[[  3.2  11.0  53.4  54.0  52.2  53.0   7.7  10.5   3.3]
 [  3.4   3.9  57.7  58.0  54.7  58.4 -14.4   4.5 -17.4]
 [ -3.9 -16.6  53.7  53.2  49.8  55.1  -8.8  -9.0  -3.8]
 [  3.4   2.0 -23.7 -24.4 -24.2 -23.4  11.7  10.0  11.8]]
->
[[  3.4   3.9  57.7  58.0  54.7  58.4 -14.4   4.5 -17.4]
 [  3.4   2.0 -23.7 -24.4 -24.2 -23.4  11.7  10.0  11.8]]

[[ 11.4  -3.1  18.6  -5.1   9.7 -17.2   0.6 -18.8]
 [  9.2  -2.2  17.0 -27.2  14.9   8.5 -26.0   5.9]
 [  8.2  -2.2  16.3 -44.3  19.3  28.5 -46.5  25.2]
 [ 14.2  -6.3  24.5  30.0  11.4 -57.7  42.7 -57.6]
 [  9.7  -2.6  16.6 -13.4  13.5  -7.6  -9.4  -9.6]
 [ 10.3  -4.7  19.4  -1.1  19.1 -21.6   5.4 -23.0]
 [  7.8  -0.1  16.1 -58.4  14.1  44.2 -63.4  40.1]
 [ 11.9  -0.1  19.2 -27.2  -0.7   7.7 -26.0   5.0]]
->
[[  9.2  -2.2  17.0 -27.2  14.9   8.5 -26.0   5.9]
 [ 14.2  -6.3  24.5  30.0  11.4 -57.7  42.7 -57.6]
 [ 10.3  -4.7  19.4  -1.1  19.1 -21.6   5.4 -23.0]
 [ 11.9  -0.1  19.2 -27.2  -0.7   7.7 -26.0   5.0]]

[[ 11.7 -17.6   7.0   7.5   7.0   5.4   9.0  57.9  11.1  56.1]
 [ 16.5  -9.6   7.0  10.6   7.0   5.4   9.0   7.9   5.7   9.5]
 [ 30.1  -3.3   7.0  20.7   7.0   5.4  14.8   7.9   5.7  10.5]
 [ 13.9  -3.2  29.8   7.5   7.0  12.4   9.0   7.9   5.7   9.5]
 [ 11.7  -0.6   7.0   7.5   7.0   5.4   9.0   7.9   5.7   9.5]]
->
[[16.5 -9.6  7.0 10.6  7.0  5.4  9.0  7.9  5.7  9.5]
 [13.9 -3.2 29.8  7.5  7.0 12.4  9.0  7.9  5.7  9.5]]

[[-18.0 -19.9 -29.2  48.0  -2.5]
 [-38.9 -23.3 -45.4  58.6 -15.5]
 [ 18.7  23.4  10.3 -17.6   6.6]
 [  9.7  35.9  24.0  -5.0  -1.3]
 [  1.8  27.7  15.7 -12.8  -1.9]
 [-12.4 -18.9 -11.7   6.1 -19.2]
 [ 20.2  31.0  27.3 -17.3   9.0]
 [  2.3  10.1  -6.4  14.5   8.1]
 [ 17.6  27.8   9.2  -0.1  16.4]
 [  5.3  24.2   9.0 -10.5   9.8]
 [ 13.2 -10.9  -6.8   2.3  10.5]]
->
[[-38.9 -23.3 -45.4  58.6 -15.5]
 [  9.7  35.9  24.0  -5.0  -1.3]
 [-12.4 -18.9 -11.7   6.1 -19.2]
 [  2.3  10.1  -6.4  14.5   8.1]
 [  5.3  24.2   9.0 -10.5   9.8]]

[[-24.8 -25.8  -6.5   2.6 -21.9 -30.8 -14.0 -13.1 -28.9]
 [-31.9  -8.1  -3.0 -11.5   1.8 -34.9 -44.5  32.9  13.8]
 [  0.2 -14.4 -25.9  -1.5  34.7  -9.4  -4.2  -8.6  14.2]
 [-35.7  32.3  25.5  15.7 -23.1 -50.1  -1.8  13.4  42.4]
 [ 17.2 -20.0 -41.2   1.2  52.3   3.8  12.9 -28.7  12.5]
 [ -3.7 -22.4 -30.0 -12.3  38.7 -12.0 -24.5   9.5  12.1]
 [ -4.6 -11.1  -6.6  24.6 -18.5 -20.7  35.8 -57.5 -18.6]
 [  7.0 -35.9 -42.1  -9.6  46.0   0.5 -12.2 -12.5  -4.9]
 [-31.5 -11.7   5.4   7.4 -29.9 -38.9 -13.8  -5.6 -14.7]
 [  7.7 -35.3 -42.3  -9.6  44.9  -0.3 -11.0 -13.6  -4.4]]
->
[[-31.9  -8.1  -3.0 -11.5   1.8 -34.9 -44.5  32.9  13.8]
 [-35.7  32.3  25.5  15.7 -23.1 -50.1  -1.8  13.4  42.4]
 [ -3.7 -22.4 -30.0 -12.3  38.7 -12.0 -24.5   9.5  12.1]
 [  7.0 -35.9 -42.1  -9.6  46.0   0.5 -12.2 -12.5  -4.9]
 [  7.7 -35.3 -42.3  -9.6  44.9  -0.3 -11.0 -13.6  -4.4]]

[[ -3.9  31.5  -3.9  -4.2]
 [-23.8   5.1 -23.8   9.2]
 [ 35.1 -24.4  35.1 -11.4]
 [-10.6 -15.3 -10.6   7.5]
 [-23.2   9.5 -23.2   8.6]
 [-48.4 -14.9 -48.4  23.7]
 [  6.7   1.5   6.7  -3.1]
 [ 37.9  -5.6  37.9 -15.7]
 [-24.1   2.4 -24.1   9.7]
 [ -5.1  32.0  -5.1  -3.4]]
->
[[-23.8   5.1 -23.8   9.2]
 [-10.6 -15.3 -10.6   7.5]
 [-48.4 -14.9 -48.4  23.7]
 [ 37.9  -5.6  37.9 -15.7]
 [ -5.1  32.0  -5.1  -3.4]]
